Here is a tiny trained network, its code and every weight. The questions are about switching its units off for an input and a class, where a switched-off unit gives its printed mean instead of its output.

import numpy as np


def w(rows, s, z=0):
    codes = np.array(rows[::2]) - 128.0
    scale = np.full(codes.shape[1], s)
    scale[-1] = z or s
    return codes * scale


def f(y):
    return y / 2 * (1 + np.tanh(0.7978845608 * (y + 0.044715 * y**3)))


def log_softmax(a):
    a = a - a.max(-1, keepdims=True)
    return a - np.log(np.exp(a).sum(-1, keepdims=True))


def net(x, mask):
    res = np.array(x, float).reshape(1, 6) / 4 @ E
    y = f(res @ A[0][:, :-1].T + A[0][:, -1])
    res = res + np.where(mask, y, B[0][:, -1]) @ B[0][:, :-1]
    return log_softmax(res[-1] @ U[:, :-1].T + U[:, -1])


A, B = {}, {}
E = w([
[130,128,137,135],'x0',
[124,127,111,116],'x1',
[127,128,126,126],'x2',
[58,118,102,204],'x3',
[65,137,201,77],'x4',
[129,248,119,147],'x5',
],0.017)
A[0] = w([
[92,57,174,108,134],'neuron 1',
[33,88,125,140,118],'neuron 2',
[220,136,159,74,242],'neuron 3',
[180,139,157,72,221],'neuron 4',
[89,208,156,108,85],'neuron 5',
[109,159,130,155,111],'neuron 6',
[100,90,146,107,149],'neuron 7',
[201,178,104,172,144],'neuron 8',
[199,4,87,163,202],'neuron 9',
[212,137,153,70,254],'neuron 10',
[184,185,78,164,116],'neuron 11',
[73,171,166,84,126],'neuron 12',
[77,184,147,132,128],'neuron 13',
[138,170,96,171,142],'neuron 14',
[130,79,176,105,161],'neuron 15',
[102,99,138,92,129],'neuron 16',
[184,55,88,157,171],'neuron 17',
[174,121,107,59,190],'neuron 18',
[77,196,159,102,67],'neuron 19',
[181,183,79,166,124],'neuron 20',
[30,115,97,204,193],'neuron 21',
[67,120,82,150,151],'neuron 22',
[179,181,96,89,151],'neuron 23',
[89,60,174,95,145],'neuron 24',
[89,223,132,92,94],'neuron 25',
[97,44,206,77,160],'neuron 26',
[153,170,137,171,129],'neuron 27',
[175,173,96,165,118],'neuron 28',
[76,69,156,140,120],'neuron 29',
[51,119,113,200,184],'neuron 30',
[80,197,160,96,91],'neuron 31',
[184,40,89,156,182],'neuron 32',
[90,150,95,167,140],'neuron 33',
[143,105,159,95,117],'neuron 34',
],0.013,0.0089)
B[0] = w([
[75,105,94,62,208],'neuron 1',
[115,69,184,101,202],'neuron 2',
[113,209,102,89,232],'neuron 3',
[157,169,101,98,209],'neuron 4',
[182,141,181,153,195],'neuron 5',
[140,115,117,144,156],'neuron 6',
[117,113,127,81,175],'neuron 7',
[73,166,95,152,199],'neuron 8',
[219,155,201,144,237],'neuron 9',
[128,227,105,85,233],'neuron 10',
[37,139,49,148,198],'neuron 11',
[174,109,143,105,198],'neuron 12',
[159,99,170,147,192],'neuron 13',
[124,103,84,189,181],'neuron 14',
[131,125,100,73,189],'neuron 15',
[124,117,117,91,164],'neuron 16',
[187,152,214,161,196],'neuron 17',
[127,153,122,101,190],'neuron 18',
[196,133,183,142,187],'neuron 19',
[69,127,53,149,198],'neuron 20',
[116,1,160,184,248],'neuron 21',
[126,88,147,153,184],'neuron 22',
[110,166,142,149,191],'neuron 23',
[102,112,83,64,213],'neuron 24',
[152,141,156,149,206],'neuron 25',
[121,111,78,43,243],'neuron 26',
[121,126,114,144,171],'neuron 27',
[92,119,91,138,182],'neuron 28',
[92,88,153,97,192],'neuron 29',
[117,75,124,160,229],'neuron 30',
[210,136,164,140,193],'neuron 31',
[202,148,225,164,207],'neuron 32',
[147,90,104,175,178],'neuron 33',
[143,134,90,98,158],'neuron 34',
],0.012,0.017)
U = w([
[226,246,219,138,251],'0',
[213,75,237,211,192],'1',
[29,254,114,164,39],'2',
[60,84,91,221,19],'3',
[116,160,83,62,79],'4',
[12,58,189,114,135],'5',
],0.0091,0.0024)

Each question gives the input, the list of numbers given to net, and the class t.
The units are the neurons (one row each of A and B). Each row of codes is followed by its name. A weight is (code - 128) times the scale printed after its matrix; where a second scale follows, it is the last column's (A, B and U).
mask holds one flag per neuron, in row order. A switched-off neuron (its flag False) gives its mean, the last column of its row in B, instead of its output. The means were averaged over made-up inputs and are rounded, as every weight is.
A unit's drop is (log p(t) with every unit on - log p(t) with that unit switched off) / (log p(t) with every unit on - log p(t) with every unit switched off).
The circuit of an input: a set's keep is (log p(t) with only the set's units on - log p(t) with every unit switched off) / (log p(t) with every unit on - log p(t) with every unit switched off). Starting from the 12 units with the biggest drops (on a tie, the unit counted first), units are removed one at a time, each time the one whose removal leaves the highest keep (on an exact tie, the one counted first), for as long as the keep stays at least 0.8.
units of the circuit, in order: the units of the circuit, biggest drop first
top k neurons: the k neurons with the biggest drops, biggest first
drop when u is switched off: that unit's drop, to one decimal
input [8,3,5,0,-4,-1], class 0: units of the circuit, in order : (neuron 21)
input [1,-4,5,0,5,-2], class 4: units of the circuit, in order : (neuron 21; neuron 26)
input [-7,6,2,-6,1,-6], class 4: top 3 neurons : (neuron 26; neuron 24; neuron 1)
input [0,0,8,0,0,-1], class 0: top 2 neurons : (neuron 21; neuron 11)
input [-2,3,-6,-2,0,1], class 2: top 2 neurons : (neuron 9; neuron 32)
input [-4,8,-2,0,-1,-8], class 0: top 2 neurons : (neuron 9; neuron 21)
input [-3,0,-6,0,1,-6], class 4: top 4 neurons : (neuron 26; neuron 1; neuron 24; neuron 21)
input [3,-5,3,4,0,7], class 3: top 2 neurons : (neuron 9; neuron 11)
input [2,-5,3,2,4,0], class 5: top 3 neurons : (neuron 9; neuron 32; neuron 17)
input [-2,-6,4,1,4,2], class 1: top 2 neurons : (neuron 10; neuron 3)
input [-2,2,-6,2,-5,1], class 3: top 2 neurons : (neuron 11; neuron 20)
input [7,-2,3,-6,-1,-8], class 0: top 2 neurons : (neuron 9; neuron 32)
input [8,5,5,0,-3,2], class 2: drop when neuron 21 is switched off : 0.2
input [-2,-2,-1,2,3,1], class 1: drop when neuron 11 is switched off : 0.1
input [-8,-3,3,1,2,7], class 1: drop when neuron 10 is switched off : 0.1
input [5,-5,5,0,-8,2], class 2: top neuron : (neuron 21)
